Here is a tiny trained network, its code and every weight. The questions are about switching its units off for an input and a class, where a switched-off unit gives its printed mean instead of its output.

import numpy as np


def w(rows, s, z=0):
    codes = np.array(rows[::2]) - 128.0
    scale = np.full(codes.shape[1], s)
    scale[-1] = z or s
    return codes * scale


def f(y):
    return np.maximum(y, 0)


def log_softmax(a):
    a = a - a.max(-1, keepdims=True)
    return a - np.log(np.exp(a).sum(-1, keepdims=True))


def net(x, mask):
    res = np.array(x, float).reshape(1, 4) / 4 @ E
    y = f(res @ A[0][:, :-1].T + A[0][:, -1])
    res = res + np.where(mask, y, B[0][:, -1]) @ B[0][:, :-1]
    return log_softmax(res[-1] @ U[:, :-1].T + U[:, -1])


A, B = {}, {}
E = w([
[120,111,145,2],'x0',
[166,28,141,134],'x1',
[212,164,33,128],'x2',
[153,140,222,152],'x3',
],0.013)
A[0] = w([
[112,138,154,118,6],'neuron 0',
[113,178,235,50,233],'neuron 1',
[158,63,153,127,83],'neuron 2',
[97,61,237,157,243],'neuron 3',
[72,160,136,123,175],'neuron 4',
[71,205,128,160,190],'neuron 5',
[202,103,123,45,158],'neuron 6',
[186,91,8,156,225],'neuron 7',
[124,130,136,42,207],'neuron 8',
],0.016,0.0027)
B[0] = w([
[118,129,156,125,146],'neuron 0',
[171,172,251,132,237],'neuron 1',
[146,75,132,136,181],'neuron 2',
[65,20,142,157,254],'neuron 3',
[86,138,116,76,166],'neuron 4',
[76,171,77,92,189],'neuron 5',
[209,76,99,101,214],'neuron 6',
[156,175,102,253,252],'neuron 7',
[163,104,65,36,209],'neuron 8',
],0.027,0.018)
U = w([
[247,108,136,112,95],'0',
[170,137,75,211,138],'1',
[172,161,213,100,122],'2',
[112,137,185,116,96],'3',
[139,20,145,188,149],'4',
[120,170,97,135,201],'5',
[160,112,116,89,2],'6',
],0.015,0.0039)

Each question gives the input, the list of numbers given to net, and the class t.
The units are the neurons (one row each of A and B). Each row of codes is followed by its name. A weight is (code - 128) times the scale printed after its matrix; where a second scale follows, it is the last column's (A, B and U).
mask holds one flag per neuron, in row order. A switched-off neuron (its flag False) gives its mean, the last column of its row in B, instead of its output. The means were averaged over made-up inputs and are rounded, as every weight is.
A unit's drop is (log p(t) with every unit on - log p(t) with that unit switched off) / (log p(t) with every unit on - log p(t) with every unit switched off).
The circuit of an input: a set's keep is (log p(t) with only the set's units on - log p(t) with every unit switched off) / (log p(t) with every unit on - log p(t) with every unit switched off). Starting from all 9 units, units are removed one at a time, each time the one whose removal leaves the highest keep (on an exact tie, the one counted first), for as long as the keep stays at least 0.8.
circuit, biggest first: the units of the circuit, biggest drop first
top k neurons: the k neurons with the biggest drops, biggest first
drop when u is switched off: that unit's drop, to one decimal
input [2,-7,7,3], class 5: top neuron : [neuron 5]
input [-1,-6,-6,7], class 3: circuit, biggest first : [neuron 3; neuron 5; neuron 1; neuron 6]
input [2,5,5,7], class 0: top 2 neurons : [neuron 3; neuron 6]
input [2,-6,-5,-8], class 5: top 4 neurons : [neuron 6; neuron 5; neuron 3; neuron 2]
input [5,-3,-2,-2], class 2: top 2 neurons : [neuron 1; neuron 7]
input [-6,-4,-5,-2], class 5: top 2 neurons : [neuron 5; neuron 1]
input [7,6,7,-8], class 1: top 2 neurons : [neuron 7; neuron 1]
input [6,7,-2,-3], class 0: top 2 neurons : [neuron 8; neuron 6]
input [-3,-7,0,3], class 5: top 2 neurons : [neuron 5; neuron 3]
input [-3,5,4,-8], class 1: drop when neuron 8 is switched off : 0.0
input [-2,-4,2,0], class 5: drop when neuron 3 is switched off : 0.1
input [2,2,2,1], class 0: drop when neuron 3 is switched off : 2.1
input [-6,-7,-2,-8], class 5: drop when neuron 5 is switched off : 0.3
input [5,-4,1,-6], class 0: circuit, biggest first : [neuron 3]
